Here is a tiny trained network, its code and every weight. The questions are about switching its units off for an input and a class, where a switched-off unit gives its printed mean instead of its output.

import numpy as np


def w(rows, s, z=0):
    codes = np.array(rows[::2]) - 128.0
    scale = np.full(codes.shape[1], s)
    scale[-1] = z or s
    return codes * scale


def f(y):
    return np.maximum(y, 0)


def log_softmax(a):
    a = a - a.max(-1, keepdims=True)
    return a - np.log(np.exp(a).sum(-1, keepdims=True))


def net(x, mask):
    res = np.array(x, float).reshape(1, 8) / 4 @ E
    y = f(res @ A[0][:, :-1].T + A[0][:, -1])
    res = res + np.where(mask, y, B[0][:, -1]) @ B[0][:, :-1]
    return log_softmax(res[-1] @ U[:, :-1].T + U[:, -1])


A, B = {}, {}
E = w([
[129,133,129,129,127],'x0',
[176,165,2,174,118],'x1',
[128,126,129,126,124],'x2',
[66,208,139,168,136],'x3',
[174,148,168,171,22],'x4',
[64,54,104,189,103],'x5',
[192,111,173,227,210],'x6',
[131,124,126,125,127],'x7',
],0.0076)
A[0] = w([
[120,108,221,104,146,46],'neuron 0',
[122,166,57,156,128,59],'neuron 1',
[122,214,50,176,135,95],'neuron 2',
[82,147,208,105,126,70],'neuron 3',
[123,43,90,144,118,188],'neuron 4',
[244,174,150,65,143,215],'neuron 5',
[130,145,133,162,49,157],'neuron 6',
[115,255,154,124,167,155],'neuron 7',
[156,115,168,181,175,1],'neuron 8',
[69,125,79,95,205,62],'neuron 9',
[153,110,167,164,157,76],'neuron 10',
[93,117,111,50,48,76],'neuron 11',
[63,131,98,114,181,143],'neuron 12',
[180,133,167,148,43,206],'neuron 13',
[149,86,143,190,164,129],'neuron 14',
[157,123,177,192,158,60],'neuron 15',
[186,145,3,124,121,54],'neuron 16',
[97,93,214,60,132,57],'neuron 17',
[91,152,109,81,59,44],'neuron 18',
[97,48,85,181,99,216],'neuron 19',
[66,138,92,47,68,82],'neuron 20',
[199,144,174,164,173,121],'neuron 21',
[74,119,188,99,152,77],'neuron 22',
[37,147,122,209,119,142],'neuron 23',
[152,90,143,192,156,117],'neuron 24',
[59,147,222,113,136,59],'neuron 25',
[112,160,149,172,60,154],'neuron 26',
[159,137,156,173,59,10],'neuron 27',
[161,162,185,170,12,81],'neuron 28',
],0.0086,0.0056)
B[0] = w([
[191,98,106,194,79,174],'neuron 0',
[199,61,143,203,96,158],'neuron 1',
[200,62,172,180,78,188],'neuron 2',
[159,67,115,184,95,171],'neuron 3',
[100,124,169,64,104,200],'neuron 4',
[74,107,140,42,59,254],'neuron 5',
[143,111,162,97,195,190],'neuron 6',
[74,103,195,39,75,205],'neuron 7',
[109,231,1,207,164,149],'neuron 8',
[182,120,141,116,230,164],'neuron 9',
[130,180,66,161,118,158],'neuron 10',
[110,215,39,174,140,181],'neuron 11',
[156,120,152,102,212,176],'neuron 12',
[130,127,131,86,218,229],'neuron 13',
[76,196,81,121,84,186],'neuron 14',
[100,185,64,155,128,169],'neuron 15',
[196,72,214,204,92,193],'neuron 16',
[199,113,118,169,87,186],'neuron 17',
[126,172,72,179,130,160],'neuron 18',
[102,107,132,51,86,222],'neuron 19',
[119,201,24,202,147,187],'neuron 20',
[76,165,69,125,84,196],'neuron 21',
[200,98,133,186,126,169],'neuron 22',
[59,133,227,29,50,191],'neuron 23',
[117,170,88,114,110,180],'neuron 24',
[204,70,130,198,86,180],'neuron 25',
[126,108,153,101,180,189],'neuron 26',
[173,137,118,128,211,150],'neuron 27',
[179,119,130,117,245,199],'neuron 28',
],0.007,0.0075)
U = w([
[216,66,147,249,76,58],'0',
[93,229,53,191,135,76],'1',
[111,113,144,109,129,254],'2',
[111,119,148,114,128,225],'3',
[155,117,152,113,255,63],'4',
[106,122,162,104,85,160],'5',
[90,111,157,57,53,36],'6',
],0.012,0.0075)

Each question gives the input, the list of numbers given to net, and the class t.
The units are the neurons (one row each of A and B). Each row of codes is followed by its name. A weight is (code - 128) times the scale printed after its matrix; where a second scale follows, it is the last column's (A, B and U).
mask holds one flag per neuron, in row order. A switched-off neuron (its flag False) gives its mean, the last column of its row in B, instead of its output. The means were averaged over made-up inputs and are rounded, as every weight is.
A unit's drop is (log p(t) with every unit on - log p(t) with that unit switched off) / (log p(t) with every unit on - log p(t) with every unit switched off).
The circuit of an input: a set's keep is (log p(t) with only the set's units on - log p(t) with every unit switched off) / (log p(t) with every unit on - log p(t) with every unit switched off). Starting from the 12 units with the biggest drops (on a tie, the unit counted first), units are removed one at a time, each time the one whose removal leaves the highest keep (on an exact tie, the one counted first), for as long as the keep stays at least 0.8.
circuit, biggest first: the units of the circuit, biggest drop first
most important unit: the unit with the biggest drop
k most important neurons: the k neurons with the biggest drops, biggest first
drop when u is switched off: that unit's drop, to one decimal
input [-7,8,0,0,-3,8,0,5], class 0: 3 most important neurons	neuron 16; neuron 1; neuron 2
input [-1,6,4,6,-2,-5,1,-5], class 0: most important unit	neuron 2
input [-2,0,8,0,-8,2,-4,-3], class 4: circuit, biggest first	neuron 9; neuron 12
input [3,6,-1,4,7,-2,-2,-1], class 4: circuit, biggest first	neuron 28; neuron 13; neuron 6
input [2,-4,-7,4,7,0,1,-5], class 4: 2 most important neurons	neuron 28; neuron 13
input [4,-1,-1,8,5,-1,8,2], class 1: circuit, biggest first	neuron 8; neuron 15
input [-1,0,-5,0,-4,-8,0,-1], class 6: circuit, biggest first	neuron 5; neuron 7
input [7,-1,7,7,7,-3,7,-1], class 1: 3 most important neurons	neuron 21; neuron 15; neuron 8
input [1,-3,-1,-2,7,-1,-8,-1], class 1: circuit, biggest first	neuron 11; neuron 20
input [-5,-1,-3,8,-8,-2,-6,0], class 4: 3 most important neurons	neuron 9; neuron 12; neuron 5
input [6,4,-6,-2,1,-8,-3,5], class 6: 3 most important neurons	neuron 5; neuron 7; neuron 28
input [0,1,-7,6,-2,3,-8,-7], class 1: 4 most important neurons	neuron 20; neuron 11; neuron 18; neuron 5
input [4,-1,-8,5,-7,8,4,4], class 6: 3 most important neurons	neuron 23; neuron 19; neuron 28
input [-2,5,-5,6,-6,-2,6,-8], class 3: most important unit	neuron 7
input [-4,7,-1,-8,8,-1,7,5], class 4: 3 most important neurons	neuron 13; neuron 28; neuron 27
input [1,-7,1,5,6,-4,1,-4], class 0: 3 most important neurons	neuron 25; neuron 3; neuron 0
input [0,7,-1,3,6,-8,-1,2], class 6: 3 most important neurons	neuron 5; neuron 7; neuron 25
input [6,-2,-1,5,3,-5,-7,4], class 1: 3 most important neurons	neuron 20; neuron 11; neuron 18
input [-3,6,-6,-5,7,-5,-4,-4], class 4: 3 most important neurons	neuron 13; neuron 28; neuron 6
input [7,1,8,0,-8,6,-4,0], class 4: circuit, biggest first	neuron 9
input [4,8,2,8,3,0,-5,1], class 0: 3 most important neurons	neuron 2; neuron 1; neuron 16
input [3,3,3,1,2,-6,5,-5], class 6: drop when neuron 7 is switched off	0.3
input [-7,-3,-7,-3,-2,-8,5,-2], class 6: drop when neuron 21 is switched off	0.1
input [6,-1,0,5,4,7,-8,0], class 1: drop when neuron 11 is switched off	0.5
